Read these off the row that follows.
1) Find the entry just right of the largest entry.
2) Find the entry just left of -7.4.
3) Find the entry just right of -19.7.
[-11.8  31.8  23.9  -4.7 -61.7 -19.7  -7.4   8.6  -6.5  13.7]
1) 23.9
2) -19.7
3) -7.4

Questions about the array below.
1) Give the entry just right of the largest entry.
2) Give the second entry in reading order.
((5, 0, 0, 6, 3, 1, 0, 5, 8, 1, 1, 2, 5, 1, 2, 3), (1, 4, 1, 1, 4, 1, 1, 5, 7, 1, 1, 1, 5, 1, 6, 6), (5, 4, 0, 1, 1, 5, 0, 5, 2, 1, 4, 7, 5, 5, 6, 3), (1, 5, 5, 1, 1, 6, 1, 1, 1, 1, 4, 6, 1, 5, 5, 0), (6, 2, 2, 6, 1, 1, 2, 6, 6, 1, 1, 6, 5, 6, 1, 0), (1, 4, 4, 1, 1, 5, 5, 1, 2, 1, 4, 7, 1, 5, 6, 7))
1) 1
2) 0

data = ((49.3, 76.6, 34.0, 34.2, 68.4, 19.6, 35.9, 49.8, 21.7, 69.5), (-42.6, -19.1, -42.3, -42.9, -28.7, -44.7, -36.8, -43.0, -44.8, -4.3), (-40.4, -77.2, -30.8, -34.8, -71.7, -33.0, -63.9, -35.5, -26.7, -76.8))
The entry just left of the smallest entry: -40.4
The entry just left of 69.5 -> 21.7
The entry just right of -44.8?
Answer: -4.3
The entry just right of the largest entry -> 34.0
The entry just right of -77.2?
Answer: -30.8
The minimum: -77.2
The entry just left of -76.8 -> -26.7

[[-12.48  -9.96   1.43 -10.95   0.75  -9.56  -6.61  -6.34]
 [ -8.96 -12.28   0.12 -12.09   1.82  -5.44   2.58  -4.33]
 [ -3.61  -1.76   1.74 -14.09   1.00 -15.27  -2.89  -6.68]
 [  1.14   0.06 -13.62   3.41 -11.79   2.11 -10.89  -2.41]
 [ -8.74  -8.17  13.84 -10.97  -2.95  -5.53   8.36  -1.24]
 [-10.10 -10.54  10.94 -13.17   0.14  -7.30   9.65   4.80]
 [  2.10   0.45 -27.47  -2.85  -5.68  -8.13 -20.78  -8.92]
 [-11.55 -15.40  12.62 -17.88   1.09  -5.52  10.64  -2.47]
 [  0.87   0.93 -24.77   5.68  -9.57  -1.67 -15.59 -14.73]
 [-16.63 -11.09  10.37 -14.59  -3.60   2.91   8.71  -2.74]
 [-12.26 -11.66   9.18 -18.39 -14.30   4.11   6.82  12.60]
 [-10.26 -11.79  16.09 -20.66   0.15  -9.19   6.14  -1.11]]
Rows and columns are numbered from 1.
The entry in row 1 and column 1? -12.48
The entry directly above 5.68: -17.88
The entry just left of -9.19? 0.15
The entry at row 3, column 1? -3.61
The bottom-right entry: -1.11
The top-right entry? -6.34
The entry directly below -15.40 -> 0.93
The entry at row 1, column 2 is -9.96
The entry just right of -18.39? -14.30
The entry at row 3, column 3 is 1.74
The entry at row 2, column 3 is 0.12
The entry at row 2, column 1 -> -8.96
The entry just left of -5.52? 1.09
The entry just left of 10.94? -10.54
The entry just right of -8.13? -20.78
The entry directly below 4.80? -8.92
The entry directly above the largest entry is 9.18
The bottom entry of the column that holds the smallest entry? 16.09
The entry in row 1 and column 3 is 1.43
The entry in the bottom-left corner? -10.26
The entry directly below -4.33? -6.68
The entry just left of -6.61? -9.56
The entry just right of 10.94 -> -13.17
The entry just left of the largest entry? -11.79
The entry just right of the largest entry? -20.66
The entry just left of 9.65? -7.30
The entry just right of 10.37? -14.59
The entry at row 3, column 2? -1.76

Read these off the table that follows.
1) Give the entry in the top-right corner.
2) Give the second entry on the main diagonal.
3) Give the bottom-right entry.
4) Give the fourth entry, reading row by row.
5) Give the entry in the top-left corner.
array([[5, 1, 5, 4, 2, 4, 5, 2, 5, 6, 8, 3, 4],
       [2, 3, 8, 5, 6, 5, 1, 3, 2, 2, 2, 1, 4]])
1) 4
2) 3
3) 4
4) 4
5) 5

Read these off the grid that follows.
1) Give the entry just left of 13.60.
2) Give the entry just left of the smallest entry.
3) Give the first entry in reading order.
4) Give the entry just left of 179.74.
5) Give the second largest entry.
6) Give the entry just right of 9.62.
array([[ 188.88,  145.74,  124.27,  -63.36, -186.72,  284.36,   27.15,
         132.77,  -72.72],
       [  66.11,  -16.58,  183.48,    9.43, -138.56,  129.43,   71.11,
           8.63,   12.81],
       [  66.58,  -30.94,  181.25,  -33.74, -169.12,   97.00,   21.16,
          13.60,    4.30],
       [  48.42,   31.79,  101.21,  -18.41, -175.55,  186.60,  179.74,
          14.07,  135.30],
       [ -34.02,   84.66,  147.83,   -7.73,  -65.51,   93.04,   54.60,
        -160.08,  -94.97],
       [  62.48,  -63.87,  201.39,   57.11, -182.02,  115.04,   86.11,
          28.80,  -15.83],
       [  52.36,  -37.66,  184.22,  -27.77, -146.78,  110.66,   79.21,
         -38.98,   46.22],
       [  85.06,  -23.90,  167.30,   14.30, -163.54,  116.94,  155.99,
         -43.67,   -6.02],
       [   9.62,  -29.26,  219.74,   -0.03,  -81.23,   91.31,   98.58,
         111.41,   17.35],
       [  40.85,  -99.19,  209.43,  -59.11, -146.83,  113.36,   73.85,
          -9.22,   44.16]])
1) 21.16
2) -63.36
3) 188.88
4) 186.60
5) 219.74
6) -29.26

B =
[[-19.2   1.7   3.1 -18.2 -13.1]
 [  6.4  -8.6 -15.2   4.4   5.5]
 [-13.3 -14.1  -8.9 -18.1 -10.3]
 [  7.5 -10.4 -21.8   6.2   3.2]
 [-20.4  -9.7 -14.0   2.5  -1.1]
 [  5.7  -9.0 -14.6   3.4   4.1]
 [-15.1   0.4   1.6 -15.7  -9.3]
 [ 16.3  -0.1  10.6  -3.7  10.9]]
Counting starts at 1.
The bottom-right entry -> 10.9
The entry in the top-right corner is -13.1
Find the entry just left of -14.0.
A: -9.7
The entry just left of the smallest entry is -10.4
Find the entry directly below -18.2.
A: 4.4
The entry just right of -21.8 is 6.2
The entry directly above the largest entry -> -15.1
The entry in the bottom-left corner -> 16.3
The entry just right of -0.1 is 10.6
Find the entry at row 2, column 1.
A: 6.4
The entry directly below -13.3: 7.5
The entry in row 1 and column 1 is -19.2
The entry in row 3 and column 1 -> -13.3
Find the entry at row 2, column 3.
A: -15.2
The entry at row 1, column 2 is 1.7
The entry directly below 2.5 -> 3.4
Find the entry just left of 3.4.
A: -14.6
The entry directly above 0.4: -9.0
The entry at row 3, column 3 -> -8.9
Find the entry directly above -14.6.
A: -14.0
Find the entry at row 1, column 3.
A: 3.1
The entry just right of the largest entry: -0.1
Find the entry just right of -15.1.
A: 0.4
Find the entry directly above 6.2.
A: -18.1

Read these off the row that follows.
1) Read off the third-last entry.
2) Read off the entry just right of -7.3.
3) Read off the first entry.
4) Read off the entry just left of the largest entry.
5) Read off the 1st entry from the right.
6) Read off the third entry from the left.
[-31.6 -35.2  47.4 -49.7  60.7 -32.9  -7.3  47.3  34.7]
1) -7.3
2) 47.3
3) -31.6
4) -49.7
5) 34.7
6) 47.4
